Below is a small trained network, with its code and all its weights. Each question gives an input and a target symbol and asks what happens when units are switched off, that is, made to give their printed mean instead of their output.

import numpy as np


def w(rows, s, z=0):
    codes = np.array(rows[::2]) - 128.0
    scale = np.full(codes.shape[1], s)
    scale[-1] = z or s
    return codes * scale


def f(y):
    return y / 2 * (1 + np.tanh(0.7978845608 * (y + 0.044715 * y**3)))


def softmax(a):
    e = np.exp(a - a.max(-1, keepdims=True))
    return e / e.sum(-1, keepdims=True)


def log_softmax(a):
    a = a - a.max(-1, keepdims=True)
    return a - np.log(np.exp(a).sum(-1, keepdims=True))


def net(x, mask):
    ids = ['βγηθλμστφψω'.index(c) for c in x.split()]
    T = len(ids)
    res = E[ids] + P[:T]
    q, k, v = (res @ M[0].T for M in (Q, K, V))
    z = softmax(np.where(np.tri(T) > 0, q @ k.T / 3**0.5, -1e9)) @ v
    res = res + np.where(mask[0], z, O[0][:, -1]) @ O[0][:, :-1]
    y = f(res @ A[0][:, :-1].T + A[0][:, -1])
    res = res + np.where(mask[1:9], y, B[0][:, -1]) @ B[0][:, :-1]
    return log_softmax(res[-1] @ U[:, :-1].T + U[:, -1])


Q, K, V, O, A, B = {}, {}, {}, {}, {}, {}
E = w([
[174,140,114,178],'β',
[212,137,49,141],'γ',
[174,134,143,144],'η',
[179,141,149,141],'θ',
[179,138,147,140],'λ',
[231,140,135,96],'μ',
[152,133,252,136],'σ',
[139,125,199,145],'τ',
[87,104,223,173],'φ',
[152,53,135,85],'ψ',
[80,63,151,144],'ω',
],0.015)
P = w([
[151,144,105,180],'0',
[140,189,101,157],'1',
[174,106,121,183],'2',
[152,179,84,164],'3',
[133,126,141,121],'4',
[116,101,59,167],'5',
[144,78,150,105],'6',
[103,103,22,177],'7',
[166,167,97,244],'8',
[121,203,254,139],'9',
[107,113,156,60],'10',
[48,41,16,145],'11',
[109,91,119,68],'12',
],0.021)
Q[0] = w([
[133,250,113,133],'H0',
[152,58,106,140],'H0',
[203,112,155,157],'H0',
],0.016)
K[0] = w([
[213,76,122,192],'H0',
[124,68,128,5],'H0',
[74,94,159,120],'H0',
],0.016)
V[0] = w([
[91,203,253,218],'H0',
[200,212,204,84],'H0',
[181,185,49,150],'H0',
],0.013)
O[0] = w([
[118,171,59,109,115],'H0',
[254,146,79,128,217],'H0',
[150,64,105,139,254],'H0',
],0.022,0.0053)
A[0] = w([
[103,249,158,49,60],'N0',
[103,147,13,172,255],'N1',
[34,62,174,22,165],'N2',
[106,253,174,199,85],'N3',
[153,15,178,47,102],'N4',
[144,235,100,57,196],'N5',
[171,90,88,138,73],'N6',
[111,67,158,33,90],'N7',
],0.0074,0.006)
B[0] = w([
[98,30,135,123,166],'N0',
[105,95,203,4,253],'N1',
[195,226,113,81,155],'N2',
[149,95,96,83,153],'N3',
[62,194,92,212,220],'N4',
[48,159,122,254,228],'N5',
[57,189,189,90,222],'N6',
[229,8,20,156,142],'N7',
],0.0066,0.014)
U = w([
[42,22,94,2,75],'β',
[58,57,69,159,160],'γ',
[91,109,122,68,75],'η',
[96,115,120,79,51],'θ',
[97,120,119,81,53],'λ',
[202,146,155,121,57],'μ',
[102,211,68,165,75],'σ',
[87,170,109,108,166],'τ',
[21,140,84,107,89],'φ',
[104,189,248,131,117],'ψ',
[20,150,213,61,252],'ω',
],0.0057,0.0044)

Each question gives the input, a string of symbols that net reads in full, and the target symbol t.
The units are the heads (3 rows each of Q, K, V and O) and the neurons (one row each of A and B). Each row of codes is followed by its name. A weight is (code - 128) times the scale printed after its matrix; where a second scale follows, it is the last column's (O, A, B and U).
mask holds one flag per unit, heads first, then neurons. A switched-off unit (its flag False) gives its mean, the last column of its rows in O or B, instead of its output. The means were averaged over made-up inputs and are rounded, as every weight is.
A unit's drop is (log p(t) with every unit on - log p(t) with that unit switched off) / (log p(t) with every unit on - log p(t) with every unit switched off).
The circuit of an input: a set's keep is (log p(t) with only the set's units on - log p(t) with every unit switched off) / (log p(t) with every unit on - log p(t) with every unit switched off). Starting from all 9 units, units are removed one at a time, each time the one whose removal leaves the highest keep (on an exact tie, the one counted first), for as long as the keep stays at least 0.8.
units of the circuit, in order: the units of the circuit, biggest drop first
top k neurons: the k neurons with the biggest drops, biggest first
drop of u: that unit's drop, to one decimal
input γ γ γ γ β β γ, target γ: units of the circuit, in order	H0; N4; N7
input γ γ μ γ λ, target μ: units of the circuit, in order	H0
input γ β ω γ β σ ψ β γ τ β β μ, target μ: units of the circuit, in order	H0; N6; N1
input γ γ γ σ, target γ: top 2 neurons	N1; N4
input γ γ ψ μ τ β ψ, target ψ: units of the circuit, in order	H0; N2
input μ γ γ σ, target γ: top 3 neurons	N1; N4; N2
input γ μ ψ ψ γ σ γ ψ γ γ γ, target γ: units of the circuit, in order	H0; N7; N1
input γ μ β σ ω τ μ λ, target μ: units of the circuit, in order	H0; N5
input ω τ γ σ ψ γ β μ φ γ, target φ: units of the circuit, in order	H0; N5; N1
input σ γ γ μ, target γ: top 3 neurons	N1; N4; N2
input ω γ λ, target ω: drop of N6	-0.1
input ω μ η, target ω: drop of N5	0.0
input β σ ω λ, target ω: drop of N7	0.1
input θ μ μ η, target μ: drop of H0	0.6
input μ μ γ μ φ γ μ τ, target μ: top 2 neurons	N5; N4
input β β γ γ γ ω θ τ γ ω, target γ: units of the circuit, in order	H0
